Below are the code and all the weights of a small trained network. Each question names an input and a target symbol and asks about switching units off, where a switched-off unit gives its printed mean instead of its output.

import numpy as np


def w(rows, s, z=0):
    codes = np.array(rows[::2]) - 128.0
    scale = np.full(codes.shape[1], s)
    scale[-1] = z or s
    return codes * scale


def f(y):
    return y / 2 * (1 + np.tanh(0.7978845608 * (y + 0.044715 * y**3)))


def softmax(a):
    e = np.exp(a - a.max(-1, keepdims=True))
    return e / e.sum(-1, keepdims=True)


def log_softmax(a):
    a = a - a.max(-1, keepdims=True)
    return a - np.log(np.exp(a).sum(-1, keepdims=True))


def net(x, mask):
    ids = ['αβδεηλπτ'.index(c) for c in x.split()]
    T = len(ids)
    res = E[ids] + P[:T]
    r = res
    for j in range(2):
        rows = slice(2 * j, 2 * j + 2)
        q, k, v = (r @ M[0][rows].T for M in (Q, K, V))
        z = softmax(np.where(np.tri(T) > 0, q @ k.T / 2**0.5, -1e9)) @ v
        o = O[0][rows]
        res = res + np.where(mask[j], z, o[:, -1]) @ o[:, :-1]
    y = f(res @ A[0][:, :-1].T + A[0][:, -1])
    res = res + np.where(mask[2:6], y, B[0][:, -1]) @ B[0][:, :-1]
    return log_softmax(res[-1] @ U[:, :-1].T + U[:, -1])


Q, K, V, O, A, B = {}, {}, {}, {}, {}, {}
E = w([
[98,61,94,185,134],'α',
[253,75,115,88,101],'β',
[209,156,14,44,62],'δ',
[64,80,143,163,165],'ε',
[111,209,202,66,132],'η',
[76,124,214,124,179],'λ',
[123,152,251,104,174],'π',
[31,208,113,67,118],'τ',
],0.013)
P = w([
[121,131,184,185,10],'0',
[153,150,188,155,106],'1',
[142,175,136,176,132],'2',
[150,158,33,153,151],'3',
[156,161,131,119,159],'4',
[154,99,153,91,188],'5',
[138,163,68,147,211],'6',
[112,195,94,88,184],'7',
[121,65,153,21,220],'8',
],0.013)
Q[0] = w([
[151,85,66,33,186],'h1',
[158,189,89,177,108],'h1',
[174,172,130,191,43],'h2',
[38,187,184,252,106],'h2',
],0.012)
K[0] = w([
[149,167,109,90,252],'h1',
[123,125,187,96,75],'h1',
[73,117,169,107,28],'h2',
[153,106,139,178,44],'h2',
],0.014)
V[0] = w([
[120,115,10,172,70],'h1',
[73,204,124,80,98],'h1',
[91,35,170,192,232],'h2',
[29,113,111,128,138],'h2',
],0.014)
O[0] = w([
[111,209,4,92,168,100],'h1',
[147,80,114,226,211,171],'h1',
[112,161,105,187,72,3],'h2',
[209,201,98,159,124,56],'h2',
],0.015,0.0062)
A[0] = w([
[189,145,100,86,103,87],'n1',
[92,141,163,208,190,137],'n2',
[87,166,119,151,211,145],'n3',
[248,142,123,150,78,5],'n4',
],0.011,0.0028)
B[0] = w([
[159,121,184,27,78,190],'n1',
[140,66,11,74,86,254],'n2',
[172,209,142,156,69,239],'n3',
[82,254,177,161,194,215],'n4',
],0.0098,0.0087)
U = w([
[164,90,141,97,8,2],'α',
[101,176,89,129,70,147],'β',
[159,67,131,155,164,30],'δ',
[104,162,111,159,254,83],'ε',
[121,109,150,190,81,216],'η',
[146,106,47,107,147,100],'λ',
[13,131,104,150,182,234],'π',
[78,173,127,194,125,249],'τ',
],0.0076,0.0045)

Each question gives the input, a string of symbols that net reads in full, and the target symbol t.
The units are the heads (2 rows each of Q, K, V and O) and the neurons (one row each of A and B). Each row of codes is followed by its name. A weight is (code - 128) times the scale printed after its matrix; where a second scale follows, it is the last column's (O, A, B and U).
mask holds one flag per unit, heads first, then neurons. A switched-off unit (its flag False) gives its mean, the last column of its rows in O or B, instead of its output. The means were averaged over made-up inputs and are rounded, as every weight is.
A unit's drop is (log p(t) with every unit on - log p(t) with that unit switched off) / (log p(t) with every unit on - log p(t) with every unit switched off).
The circuit of an input: a set's keep is (log p(t) with only the set's units on - log p(t) with every unit switched off) / (log p(t) with every unit on - log p(t) with every unit switched off). Starting from all 6 units, units are removed one at a time, each time the one whose removal leaves the highest keep (on an exact tie, the one counted first), for as long as the keep stays at least 0.8.
units of the circuit, in order: the units of the circuit, biggest drop first
unit that matters most: the unit with the biggest drop
heads that matter: for each layer, one digit per head in row order, 1 if its drop is at least 0.15 and else 0, layers parted by /
drop when u is switched off: that unit's drop, to one decimal
input λ β ε τ β τ ε τ τ, target β: units of the circuit, in order => [h2]
input η τ τ, target δ: units of the circuit, in order => [h1; h2]
input π α β β α τ π δ β, target η: units of the circuit, in order => [h2; h1; n4]
input α α η, target β: heads that matter => 10
input β ε λ, target π: heads that matter => 11
input π π λ, target α: units of the circuit, in order => [h1; n2]
input β β α ε β β, target β: units of the circuit, in order => [h2; h1]
input α β ε β, target β: units of the circuit, in order => [h1; h2]
input β β ε ε λ η τ δ η, target λ: units of the circuit, in order => [h1; n2; n4]
input β β τ β β ε π λ α, target α: heads that matter => 11
input β β β β, target α: units of the circuit, in order => [h1; n1]
input β α α ε α β τ, target β: units of the circuit, in order => [h2; n3]
input λ τ β τ τ λ π δ, target η: heads that matter => 10
input β λ λ π, target η: units of the circuit, in order => [h1]
input α δ τ α β τ τ α, target λ: units of the circuit, in order => [n2; h1]
input β β β β ε ε δ η τ, target ε: units of the circuit, in order => [h1; n2]
input β π λ β β, target τ: units of the circuit, in order => [h2; n4]
input δ τ α β α η λ α ε, target η: units of the circuit, in order => [h2; h1]
input δ β λ, target ε: drop when h1 is switched off => 0.8
input β β η, target π: unit that matters most => h2
input τ β λ, target λ: drop when n2 is switched off => 1.2
input τ λ η β α τ ε β δ, target β: drop when n1 is switched off => 0.1
input α α ε τ τ η, target λ: drop when h1 is switched off => 1.0
